Here is a tiny trained network, its code and every weight. The questions are about switching its units off for an input and a class, where a switched-off unit gives its printed mean instead of its output.

import numpy as np


def w(rows, s, z=0):
    codes = np.array(rows[::2]) - 128.0
    scale = np.full(codes.shape[1], s)
    scale[-1] = z or s
    return codes * scale


def f(y):
    return np.maximum(y, 0)


def log_softmax(a):
    a = a - a.max(-1, keepdims=True)
    return a - np.log(np.exp(a).sum(-1, keepdims=True))


def net(x, mask):
    res = np.array(x, float).reshape(1, 4) / 4 @ E
    y = f(res @ A[0][:, :-1].T + A[0][:, -1])
    res = res + np.where(mask, y, B[0][:, -1]) @ B[0][:, :-1]
    return log_softmax(res[-1] @ U[:, :-1].T + U[:, -1])


A, B = {}, {}
E = w([
[215,119,160,76,161,58,134,175],'x0',
[140,117,107,144,252,205,154,133],'x1',
[119,135,126,137,157,99,94,137],'x2',
[135,34,226,168,118,154,91,134],'x3',
],0.017)
A[0] = w([
[82,138,118,191,163,166,149,120,166],'n1',
[102,62,209,133,126,91,143,125,151],'n2',
[203,114,228,69,169,122,164,159,87],'n3',
[175,116,141,123,203,156,148,139,80],'n4',
[105,169,88,103,205,157,160,136,175],'n5',
[86,195,78,144,162,191,182,90,253],'n6',
[175,150,147,153,183,154,170,177,43],'n7',
[77,152,136,180,53,95,114,74,243],'n8',
[176,110,204,122,65,82,117,168,118],'n9',
[7,146,110,147,39,146,94,155,230],'n10',
[201,127,115,77,174,85,179,132,244],'n11',
[143,186,174,49,94,53,130,133,212],'n12',
[124,5,189,164,125,145,90,124,200],'n13',
[78,210,110,199,135,164,140,94,179],'n14',
[98,88,149,174,117,197,74,87,118],'n15',
],0.012,0.004)
B[0] = w([
[98,85,207,163,240,115,148,153,199],'n1',
[158,9,102,208,167,118,185,165,201],'n2',
[113,86,67,173,124,133,116,205,207],'n3',
[104,105,121,157,84,205,28,105,192],'n4',
[51,149,152,93,188,137,138,221,212],'n5',
[81,94,172,43,174,140,163,150,232],'n6',
[134,77,134,148,86,155,23,132,178],'n7',
[135,132,13,131,71,183,73,216,219],'n8',
[123,96,171,173,159,93,237,224,217],'n9',
[123,124,50,111,70,188,43,147,231],'n10',
[116,234,34,91,25,119,99,142,213],'n11',
[152,165,90,76,132,69,210,113,223],'n12',
[153,85,144,255,170,183,108,101,250],'n13',
[61,146,197,121,121,137,167,159,208],'n14',
[110,89,152,242,93,121,134,69,216],'n15',
],0.0084,0.021)
U = w([
[104,141,128,89,104,142,97,155,238],'0',
[97,70,187,141,185,89,216,183,188],'1',
[164,75,138,176,113,138,79,140,104],'2',
[107,88,247,169,166,148,124,29,4],'3',
[170,160,136,103,115,46,202,106,70],'4',
],0.013,0.0018)

Each question gives the input, the list of numbers given to net, and the class t.
The units are the neurons (one row each of A and B). Each row of codes is followed by its name. A weight is (code - 128) times the scale printed after its matrix; where a second scale follows, it is the last column's (A, B and U).
mask holds one flag per neuron, in row order. A switched-off neuron (its flag False) gives its mean, the last column of its row in B, instead of its output. The means were averaged over made-up inputs and are rounded, as every weight is.
A unit's drop is (log p(t) with every unit on - log p(t) with that unit switched off) / (log p(t) with every unit on - log p(t) with every unit switched off).
most important unit: the unit with the biggest drop
k most important neurons: the k neurons with the biggest drops, biggest first
drop when u is switched off: that unit's drop, to one decimal
input [-6,4,4,1], class 3: most important unit : n9
input [-6,1,1,-8], class 1: 2 most important neurons : (n6, n11)
input [1,5,-6,-2], class 0: 2 most important neurons : (n9, n2)
input [1,-7,-8,3], class 1: 2 most important neurons : (n9, n4)
input [0,0,-1,1], class 2: 3 most important neurons : (n6, n9, n5)
input [-7,-1,-7,-1], class 0: 2 most important neurons : (n10, n13)
input [-8,2,-7,-6], class 1: 2 most important neurons : (n1, n6)
input [3,7,0,1], class 2: drop when n7 is switched off : 0.2
input [-1,4,7,2], class 3: drop when n7 is switched off : 0.0
input [8,3,0,1], class 2: drop when n3 is switched off : 0.1
